Below are the code and all the weights of a small trained network. Each question names an input and a class and asks about switching units off, where a switched-off unit gives its printed mean instead of its output.

import numpy as np


def w(rows, s, z=0):
    codes = np.array(rows[::2]) - 128.0
    scale = np.full(codes.shape[1], s)
    scale[-1] = z or s
    return codes * scale


def norm(h):
    return h / np.sqrt((h * h).mean(-1, keepdims=True) + 1e-5)


def f(y):
    return y / 2 * (1 + np.tanh(0.7978845608 * (y + 0.044715 * y**3)))


def log_softmax(a):
    a = a - a.max(-1, keepdims=True)
    return a - np.log(np.exp(a).sum(-1, keepdims=True))


def net(x, mask):
    res = np.array(x, float).reshape(1, 8) / 4 @ E
    u = 0
    for l in range(3):
        y = f(norm(res) @ A[l][:, :-1].T + A[l][:, -1])
        res = res + np.where(mask[u : u + 9], y, B[l][:, -1]) @ B[l][:, :-1]
        u += 9
    return log_softmax(norm(res)[-1] @ U[:, :-1].T + U[:, -1])


A, B = {}, {}
E = w([
[107,175,109,49,173,60,114],'x0',
[89,71,71,163,173,67,35],'x1',
[57,92,128,193,145,126,126],'x2',
[152,198,148,133,204,161,156],'x3',
[103,193,97,134,123,228,74],'x4',
[179,100,172,252,130,23,149],'x5',
[144,140,67,88,214,212,198],'x6',
[118,69,227,111,203,109,92],'x7',
],0.003)
A[0] = w([
[184,42,138,215,155,114,203,124],'L0N0',
[126,94,131,107,137,129,124,93],'L0N1',
[126,131,123,127,121,127,131,106],'L0N2',
[158,194,89,75,93,120,97,82],'L0N3',
[133,117,115,213,7,106,111,3],'L0N4',
[81,77,116,135,136,105,145,101],'L0N5',
[67,83,107,166,66,60,70,38],'L0N6',
[102,40,160,118,22,163,114,6],'L0N7',
[149,113,40,139,178,1,129,89],'L0N8',
],0.0054,0.0036)
B[0] = w([
[185,89,231,169,99,113,80,249],'L0N0',
[129,111,141,109,124,140,150,107],'L0N1',
[142,121,117,117,138,120,122,110],'L0N2',
[192,143,153,194,113,145,114,150],'L0N3',
[11,64,58,2,232,130,118,178],'L0N4',
[175,132,146,92,107,127,92,130],'L0N5',
[103,53,105,124,79,36,59,196],'L0N6',
[77,182,103,234,120,71,181,143],'L0N7',
[175,127,55,182,26,68,38,206],'L0N8',
],0.0042,0.002)
A[1] = w([
[200,104,115,100,186,153,207,94],'L1N0',
[84,141,70,70,159,165,137,74],'L1N1',
[134,122,97,123,224,29,115,101],'L1N2',
[156,142,125,61,77,70,198,72],'L1N3',
[112,148,65,143,91,195,177,57],'L1N4',
[147,166,81,155,181,127,135,135],'L1N5',
[140,136,150,143,110,97,100,74],'L1N6',
[122,178,72,171,128,118,96,66],'L1N7',
[117,135,3,110,77,200,154,1],'L1N8',
],0.0064,0.0036)
B[1] = w([
[48,114,94,156,79,132,51,249],'L1N0',
[113,71,165,139,194,101,180,220],'L1N1',
[111,194,17,155,63,124,154,243],'L1N2',
[200,175,102,116,106,214,64,168],'L1N3',
[76,169,42,118,159,96,140,203],'L1N4',
[100,175,162,119,86,151,147,165],'L1N5',
[114,104,135,126,148,119,147,141],'L1N6',
[164,130,220,110,151,171,111,124],'L1N7',
[24,195,147,179,212,115,254,233],'L1N8',
],0.0052,0.0011)
A[2] = w([
[105,125,38,54,128,129,93,32],'L2N0',
[56,36,111,171,167,126,140,15],'L2N1',
[183,188,109,130,81,214,147,132],'L2N2',
[177,127,136,106,180,37,86,86],'L2N3',
[104,94,127,175,40,3,102,70],'L2N4',
[71,104,162,79,91,181,138,78],'L2N5',
[121,52,130,72,150,187,41,7],'L2N6',
[129,115,197,120,103,91,154,80],'L2N7',
[111,145,91,227,157,187,64,37],'L2N8',
],0.0059,0.0018)
B[2] = w([
[164,138,238,140,161,76,235,148],'L2N0',
[194,139,111,84,81,162,40,156],'L2N1',
[164,192,96,94,48,93,76,173],'L2N2',
[48,126,33,140,95,101,165,154],'L2N3',
[70,94,72,239,99,121,83,255],'L2N4',
[133,115,78,173,126,142,76,150],'L2N5',
[158,33,148,76,168,167,94,145],'L2N6',
[116,150,138,195,178,161,149,143],'L2N7',
[200,170,154,2,97,159,140,144],'L2N8',
],0.0049,0.0045)
U = w([
[94,59,70,221,73,27,57,176],'0',
[209,218,117,84,59,141,109,140],'1',
[35,192,84,98,187,169,214,161],'2',
[125,58,108,42,181,31,170,2],'3',
[170,95,251,220,152,107,198,83],'4',
[134,39,163,61,173,202,63,128],'5',
],0.011,0.0071)

Each question gives the input, the list of numbers given to net, and the class t.
The units are the neurons (one row each of A and B). Each row of codes is followed by its name. A weight is (code - 128) times the scale printed after its matrix; where a second scale follows, it is the last column's (A, B and U).
mask holds one flag per neuron, layer by layer. A switched-off neuron (its flag False) gives its mean, the last column of its row in B, instead of its output. The means were averaged over made-up inputs and are rounded, as every weight is.
A unit's drop is (log p(t) with every unit on - log p(t) with that unit switched off) / (log p(t) with every unit on - log p(t) with every unit switched off).
The circuit of an input: a set's keep is (log p(t) with only the set's units on - log p(t) with every unit switched off) / (log p(t) with every unit on - log p(t) with every unit switched off). Starting from the 12 units with the biggest drops (on a tie, the unit counted first), units are removed one at a time, each time the one whose removal leaves the highest keep (on an exact tie, the one counted first), for as long as the keep stays at least 0.8.
units of the circuit, in order: the units of the circuit, biggest drop first
most important unit: the unit with the biggest drop
k most important neurons: the k neurons with the biggest drops, biggest first
top k neurons in layer l: the k neurons of layer l with the biggest drops, biggest first
drop when u is switched off: that unit's drop, to one decimal
input [-6,2,0,4,8,0,-3,0], class 1: most important unit -> L2N8
input [2,-4,5,8,-1,5,7,-4], class 1: top 2 neurons in layer 1 -> (L1N8; L1N0)
input [-4,1,-4,5,2,-1,6,3], class 5: units of the circuit, in order -> (L1N0; L2N6)
input [-5,-8,1,-3,4,-3,-5,-8], class 2: units of the circuit, in order -> (L1N8; L0N4)
input [-3,4,-2,6,8,3,2,-5], class 2: 3 most important neurons -> (L1N8; L0N0; L1N4)
input [-1,8,2,5,5,-2,0,-3], class 2: 2 most important neurons -> (L0N0; L1N8)
input [6,-5,7,6,4,7,8,-1], class 1: units of the circuit, in order -> (L1N8; L2N8; L1N0)
input [-3,5,7,7,6,5,7,-4], class 1: units of the circuit, in order -> (L2N8; L0N4)
input [-8,-1,8,-2,4,3,0,1], class 5: top 2 neurons in layer 2 -> (L2N8; L2N1)
input [0,5,5,5,1,-3,3,4], class 5: 2 most important neurons -> (L1N8; L2N1)
input [-8,-4,6,-2,7,-3,-8,-8], class 2: 2 most important neurons -> (L0N4; L1N8)
input [-5,-1,-3,1,-4,-7,-2,-2], class 2: 2 most important neurons -> (L0N0; L1N8)
input [5,4,-3,4,-3,-2,-1,0], class 1: top 2 neurons in layer 1 -> (L1N2; L1N7)
input [4,2,-1,6,-4,-5,-1,7], class 2: most important unit -> L1N2
input [-8,5,0,0,3,1,8,-8], class 2: drop when L1N8 is switched off -> 0.4
input [-1,3,8,3,8,-5,-7,-7], class 2: drop when L1N8 is switched off -> 0.3
input [8,1,-3,5,5,1,-2,6], class 2: drop when L2N1 is switched off -> 0.1
input [3,-1,5,-7,3,5,6,-8], class 2: drop when L1N8 is switched off -> 0.1
